Where the symbols take the units:
TL + RF
TL ^ MH
ZT + MH
ZT ^ RF
LH + QN
LH ^ JM
TZ + HH
TZ ^ BB
NF + DC
NF ^ HC
GD + PB
GD ^ LC
DC + GP
DC ^ TR
ML + QS
ML ^ JF
HC + JC
HC ^ NF
GM + BC
GM ^ HL
ZJ + HP
ZJ ^ LQ
QN + HL
QN ^ BC
HH + BQ
HH ^ NM
LC + NJ
LC ^ GD
MH + LF
MH ^ TL
JN + HS
JN ^ CQ
NM + BB
NM ^ HH
BN + NF
BN ^ JC
ZG + GM
ZG ^ RR
HB + QB
HB ^ ZD
CG + CQ
CG ^ HS
ZD + JN
ZD ^ HB
PB + CM
PB ^ LD
BB + CG
BB ^ TZ
JF + ZJ
JF ^ ML
QS + TL
QS ^ LF
CM + LQ
CM ^ HP
HP + LD
HP ^ CM
BQ + NR
BQ ^ NC
NJ + LH
NJ ^ MN
NR + ZG
NR ^ GH
GP + ZD
GP ^ QB
HS + TZ
HS ^ CG
JC + LG
JC ^ BN
LQ + ML
LQ ^ ZJ
LD + LC
LD ^ PB
LL + BN
LL ^ LG
RF + LL
RF ^ ZT
NC + NM
NC ^ BQ
TR + HC
TR ^ DC
HL + RR
HL ^ GM
GH + NC
GH ^ NR
QB + TR
QB ^ GP
CQ + HB
CQ ^ JN
BC + JM
BC ^ QN
RR + GH
RR ^ ZG
MN + GD
MN ^ NJ
JM + MN
JM ^ LH
LF + JF
LF ^ QS
LG + ZT
LG ^ LL

The rows follow the links: the fewer symbols apart two units are, the more alike their rows tend to be.

Each row is also shifted at random along 4 hidden directions that mean nothing.

Rows with their units:
[1479,103,-668,-174,-211,1,-803,-307,327,135,207,-386,260,285,821,496,-206,-28,-829,592,-291,400,-194,496,542,-330,-229,-6,303,58,-186,503,90,196,328,-208,-73,-37,496]: CM
[-586,-69,5,-2,-214,-670,462,381,31,9,66,199,-395,-178,-472,-118,-442,-664,14,-291,71,-187,431,-269,-154,113,-396,478,-677,56,-177,-220,-430,-433,-47,-39,-541,-256,87]: LF
[-309,-299,-34,-9,81,389,18,37,495,-176,-17,-385,353,11,-96,39,338,257,-193,11,513,92,-72,240,582,132,363,131,-259,-679,-270,-226,-338,259,-543,-441,149,382,73]: TR
[-516,-558,-299,-255,-409,-372,114,258,319,-253,-265,-481,436,-305,242,-299,283,-200,-111,-594,-520,-392,-347,-143,-578,-302,183,404,-76,20,-89,-217,482,590,181,3,-567,147,-190]: HS
[1058,337,-275,-93,-144,119,-595,242,-203,19,192,-52,-402,143,322,182,-577,72,-85,439,-110,437,281,-101,99,-256,-176,415,380,-157,128,343,31,12,215,-47,-100,-187,-185]: ML
[364,50,-102,-59,-118,-491,52,159,82,557,102,263,-439,-6,-350,-30,-28,-740,-335,-231,84,-341,236,-57,106,60,-211,65,-50,-103,-210,-705,-201,-506,397,321,-405,-492,241]: JF
[-674,-427,-363,-89,-326,-237,278,367,377,-240,-118,-444,140,-293,-229,-367,-264,-255,35,-294,118,-109,257,-380,-141,-51,-64,675,-583,-263,-275,-79,-406,407,-413,-332,-458,379,29]: LG
[545,-43,57,-71,9,56,51,-779,78,-69,66,56,423,136,-126,154,-10,117,-143,271,-87,-226,30,1,413,112,90,-783,-17,747,-15,270,-42,-240,299,643,241,-54,438]: NJ
[-129,-180,0,144,29,-734,121,-1,15,739,-155,185,-224,-14,93,-9,466,-563,-402,-512,-154,-95,-365,322,-407,-22,-534,-142,-79,84,-83,-382,436,-315,456,-65,-380,-242,181]: NR
[-311,386,290,-34,9,438,-183,397,-171,-123,516,480,-560,131,308,330,-292,-80,279,530,108,199,352,156,287,144,300,306,426,-587,218,-259,-261,-500,-97,-89,191,-467,-198]: RF
[-722,-111,410,177,-39,-230,830,-864,117,-615,-40,353,273,-155,7,41,-432,-171,374,-36,-360,-77,271,181,37,267,-257,-651,-813,1086,112,441,-275,-559,-266,82,202,114,807]: LC
[267,258,299,-21,119,513,-85,137,-134,-252,183,502,-325,-86,337,42,-110,102,542,24,-138,36,153,209,-110,148,482,17,262,-638,303,-468,39,-212,-306,-56,292,-247,-124]: LL
[-344,-143,-583,-185,-319,-298,-105,438,413,323,66,-413,-76,-76,-188,-264,-120,-557,-444,-190,76,-167,110,-283,115,-74,-4,596,-69,-450,-376,-503,-218,268,227,24,-713,-157,142]: ZT
[118,-175,107,-242,100,664,82,7,207,-378,30,-1,297,-116,-128,-8,326,365,308,-60,142,-411,-44,-62,269,125,915,-192,206,-525,22,-626,-57,236,-322,249,311,50,-169]: DC
[-424,-616,-28,-326,-267,-241,417,144,358,-745,38,-452,651,-282,-137,1,166,218,-91,-491,-229,-423,-190,16,-110,-228,331,239,-596,78,-57,-160,-92,432,-176,-89,-354,231,-156]: JN
[-552,290,404,173,72,53,-110,448,-448,-335,234,222,-394,128,502,469,-55,149,184,200,-229,519,-179,409,-283,-212,-231,273,90,-108,352,458,282,-133,-14,-629,130,-124,-450]: NM
[476,110,196,109,138,-491,465,-140,-133,299,-110,445,-326,-112,-637,-110,-151,-434,165,-357,-4,-275,405,-154,-26,256,-352,-220,-434,234,-3,-430,-258,-627,155,353,-146,-269,145]: ZJ

Start, symbols taken left to right, then the unit you end at.
Answers are names.
[-517,-57,133,117,-153,-154,400,-741,417,128,104,407,22,-3,359,91,-99,-652,-159,133,-403,-98,-14,413,290,314,-64,-673,-221,523,-114,-146,-207,-592,201,139,82,-315,1036]
^ + ^: HP
[61,417,208,-26,-62,318,-118,476,-280,-384,437,415,-521,115,317,422,-539,-4,278,455,-58,433,375,181,224,12,12,476,91,-427,294,72,-204,-289,-47,-257,82,-395,-206]
^ ^ ^ +: LF
[-255,-441,-64,-113,-140,-716,374,352,-6,-308,-185,-260,253,-291,-290,-143,187,-18,69,-702,-208,-308,-199,-266,-555,-275,-128,361,-551,216,15,-101,218,319,121,-60,-585,140,-447]
^ ^ ^: BB
[585,64,-70,-98,-44,160,-306,-562,61,44,194,-140,472,398,-54,315,44,349,-412,581,-6,-192,-8,-23,693,-20,239,-660,373,678,-134,323,-143,-93,576,714,328,-155,334]
^ ^ +: QN
[-71,146,351,149,68,-118,10,373,-682,-617,131,121,-235,96,288,372,-163,434,381,102,-288,402,-75,101,-494,-287,-333,416,-135,363,478,712,306,2,-21,-430,72,3,-693]
^ + ^ +: NC
[-414,364,395,142,182,329,-325,471,-262,109,458,218,-375,275,552,617,295,176,-215,295,181,383,-328,572,222,-67,39,151,392,-540,221,-74,147,-258,229,-495,224,-410,-243]
^ + +: BQ
[-163,84,174,-144,19,793,-169,29,183,-36,111,353,-151,-155,568,-152,118,-93,355,87,-207,-111,-70,238,-64,167,751,-139,586,-762,117,-678,280,13,-217,87,390,-285,52]
^ +: LG
[154,254,109,57,-8,-5,-215,389,-569,-357,197,-93,-125,174,53,293,-203,506,159,324,-160,352,-93,-216,-267,-368,-150,277,268,376,259,771,262,93,306,41,-28,-81,-707]
^ +: ZG
[630,334,-35,-30,-177,119,-345,331,-235,-341,303,211,-474,-13,511,313,-593,-53,155,291,-287,486,252,92,-113,-157,-155,459,181,-289,194,239,63,-53,-27,-302,-8,-266,-245]
+ +: RF
[343,-336,-158,-25,105,138,98,84,291,-331,-301,-479,475,-175,-563,-443,183,464,162,-383,402,-149,111,-279,-29,-4,235,312,-321,-417,-177,-170,-271,582,-716,-203,0,672,-325]
^ + ^: TR
[-518,-104,227,200,130,-684,465,-285,-13,409,-171,279,-141,22,1,72,337,-501,-306,-393,-85,1,-232,470,-78,156,-705,-353,-564,362,-10,-100,165,-514,155,-404,-122,-40,518]
^ ^: ZG
[153,-71,-236,-17,-70,-649,-207,196,-11,942,-83,-97,-210,-20,-92,-83,703,-464,-594,-440,-28,-399,-437,93,-257,-190,-233,9,315,-169,-67,-639,473,-89,807,271,-462,-431,-94]
+ ^ ^: NR
[-218,15,-85,-124,-318,44,-174,-167,-58,-376,299,-214,332,274,326,394,-229,385,-294,602,-231,127,-155,11,279,-239,13,-74,205,756,103,804,100,103,529,254,39,-132,99]
^ ^ ^ +: BC
[154,-411,-148,-320,-196,259,23,57,239,-323,-72,-446,531,-167,-248,-235,415,292,5,-328,21,-489,-215,-264,-19,-58,737,18,-8,-192,-113,-465,104,593,-104,328,-123,109,-438]
+ ^: CQ
[215,-422,-315,-181,-105,-198,123,163,345,-448,-176,-557,393,-159,-347,-142,-69,140,-90,-405,244,-142,222,-102,100,-72,35,452,-621,-331,-207,-48,-362,509,-578,-387,-276,521,-93]
^ +: NF
[-198,18,367,-79,161,601,267,72,189,-560,199,262,115,-22,-180,229,130,327,393,86,314,-242,135,156,406,236,786,-155,-164,-447,89,-538,-342,-50,-452,72,411,-135,-117]
^ ^ ^: HC
[412,-375,-152,-337,-126,473,-161,-152,521,-203,-86,-350,542,-214,222,-133,596,228,-59,-210,-99,-525,-219,50,86,-62,909,-163,322,-526,-113,-747,193,568,-125,275,28,57,-135]
^ ^ +: ZD
[-1025,-319,60,88,112,391,131,-128,415,-269,-341,-74,257,-246,581,-284,266,-25,223,-191,0,177,-232,405,-106,136,277,-32,-239,-614,-15,-63,43,354,-893,-816,288,568,246]
+ ^: DC
